Below is a small trained network, with its code and all its weights. Each question gives an input and a class and asks what happens when units are switched off, that is, made to give their printed mean instead of their output.

import numpy as np


def w(rows, s, z=0):
    codes = np.array(rows[::2]) - 128.0
    scale = np.full(codes.shape[1], s)
    scale[-1] = z or s
    return codes * scale


def f(y):
    return np.maximum(y, 0)


def log_softmax(a):
    a = a - a.max(-1, keepdims=True)
    return a - np.log(np.exp(a).sum(-1, keepdims=True))


def net(x, mask):
    res = np.array(x, float).reshape(1, 3) / 4 @ E
    y = f(res @ A[0][:, :-1].T + A[0][:, -1])
    res = res + np.where(mask, y, B[0][:, -1]) @ B[0][:, :-1]
    return log_softmax(res[-1] @ U[:, :-1].T + U[:, -1])


A, B = {}, {}
E = w([
[105,87,193,67,84,145,147,54,96,192,184],'x0',
[85,152,96,63,31,79,67,218,133,144,183],'x1',
[193,150,149,62,122,252,132,144,185,118,150],'x2',
],0.015)
A[0] = w([
[128,73,198,56,87,148,181,76,83,228,204,96],'N0',
[165,159,95,201,112,152,81,146,148,78,97,226],'N1',
[126,128,125,84,78,98,101,138,158,130,168,109],'N2',
[187,129,58,147,180,106,85,141,185,103,102,96],'N3',
[33,67,51,196,95,3,116,90,56,186,108,136],'N4',
[169,137,118,173,147,155,159,40,161,165,95,126],'N5',
[150,158,5,147,207,186,93,182,159,78,128,54],'N6',
[73,142,95,104,32,124,80,164,149,198,198,86],'N7',
[84,81,115,69,73,142,159,5,58,162,148,190],'N8',
[205,141,128,10,118,146,54,136,237,104,118,150],'N9',
[191,48,132,174,170,175,189,12,110,86,141,142],'N10',
[153,204,170,146,76,153,113,98,147,113,118,255],'N11',
[116,156,91,120,114,108,127,226,140,84,161,102],'N12',
[123,142,118,111,37,117,52,172,107,52,172,88],'N13',
[206,169,160,79,102,195,206,131,181,109,200,77],'N14',
[199,122,179,158,151,125,173,66,142,119,108,63],'N15',
[125,117,79,68,94,123,41,163,87,137,223,195],'N16',
[111,83,235,160,99,180,103,110,53,118,220,96],'N17',
[86,111,162,199,94,61,142,92,93,133,111,52],'N18',
],0.0074,0.0089)
B[0] = w([
[198,144,198,165,104,137,80,219,91,133,177,248],'N0',
[202,166,55,125,81,84,130,170,141,74,220,207],'N1',
[97,62,122,121,167,123,117,122,102,132,80,185],'N2',
[237,112,174,198,155,163,46,166,57,139,147,174],'N3',
[67,225,58,52,62,150,170,149,186,176,134,250],'N4',
[101,16,110,64,195,134,135,84,126,116,79,196],'N5',
[131,143,124,181,129,132,84,205,110,203,146,191],'N6',
[113,43,124,122,204,79,132,101,91,187,52,228],'N7',
[124,139,103,185,112,57,113,203,125,73,190,249],'N8',
[127,155,133,59,73,188,186,143,186,151,86,232],'N9',
[102,97,97,84,159,44,129,105,100,125,84,242],'N10',
[101,154,93,75,83,82,228,68,141,37,161,206],'N11',
[135,81,178,133,208,132,107,117,72,137,126,190],'N12',
[134,124,150,94,162,55,42,116,116,133,91,202],'N13',
[106,208,117,102,105,130,150,179,219,254,129,212],'N14',
[172,113,88,126,218,105,129,156,150,187,91,181],'N15',
[148,87,84,102,178,42,143,66,108,76,104,243],'N16',
[176,154,175,221,125,119,60,152,104,122,181,192],'N17',
[164,151,140,113,147,231,163,207,212,220,101,174],'N18',
],0.0075,0.016)
U = w([
[125,48,118,106,203,92,111,106,109,165,55,81],'0',
[91,204,112,97,94,145,159,143,192,210,99,64],'1',
[172,135,137,210,130,111,59,174,90,141,184,91],'2',
[105,132,94,101,82,89,201,100,126,8,160,254],'3',
[56,121,186,172,120,217,68,43,105,127,99,75],'4',
],0.012,0.0099)

Each question gives the input, the list of numbers given to net, and the class t.
The units are the neurons (one row each of A and B). Each row of codes is followed by its name. A weight is (code - 128) times the scale printed after its matrix; where a second scale follows, it is the last column's (A, B and U).
mask holds one flag per neuron, in row order. A switched-off neuron (its flag False) gives its mean, the last column of its row in B, instead of its output. The means were averaged over made-up inputs and are rounded, as every weight is.
A unit's drop is (log p(t) with every unit on - log p(t) with that unit switched off) / (log p(t) with every unit on - log p(t) with every unit switched off).
The circuit of an input: a set's keep is (log p(t) with only the set's units on - log p(t) with every unit switched off) / (log p(t) with every unit on - log p(t) with every unit switched off). Starting from the 12 units with the biggest drops (on a tie, the unit counted first), units are removed one at a time, each time the one whose removal leaves the highest keep (on an exact tie, the one counted first), for as long as the keep stays at least 0.8.
circuit, biggest first: the units of the circuit, biggest drop first
unit that matters most: the unit with the biggest drop
k most important neurons: the k neurons with the biggest drops, biggest first
drop of u: that unit's drop, to one decimal
input [-6,7,-7], class 0: 2 most important neurons : (N12 N7)
input [4,6,6], class 0: circuit, biggest first : (N7)
input [-7,-5,-6], class 2: 4 most important neurons : (N3 N9 N1 N14)
input [-3,-1,0], class 3: 2 most important neurons : (N0 N17)
input [-3,5,5], class 0: 3 most important neurons : (N4 N12 N16)
input [6,7,1], class 0: 2 most important neurons : (N7 N16)
input [-8,-6,1], class 2: 2 most important neurons : (N1 N3)
input [-5,0,-5], class 1: 2 most important neurons : (N4 N0)
input [-6,-1,-5], class 2: 4 most important neurons : (N3 N9 N14 N1)
input [7,6,-1], class 2: 2 most important neurons : (N0 N8)
input [7,1,-6], class 2: 2 most important neurons : (N8 N0)
input [1,-6,-7], class 1: 2 most important neurons : (N4 N18)
input [1,-2,1], class 3: drop of N7 : 0.3
input [-1,2,-2], class 3: unit that matters most : N14
input [0,3,2], class 3: drop of N18 : 0.2
input [8,5,-1], class 2: drop of N0 : 0.7
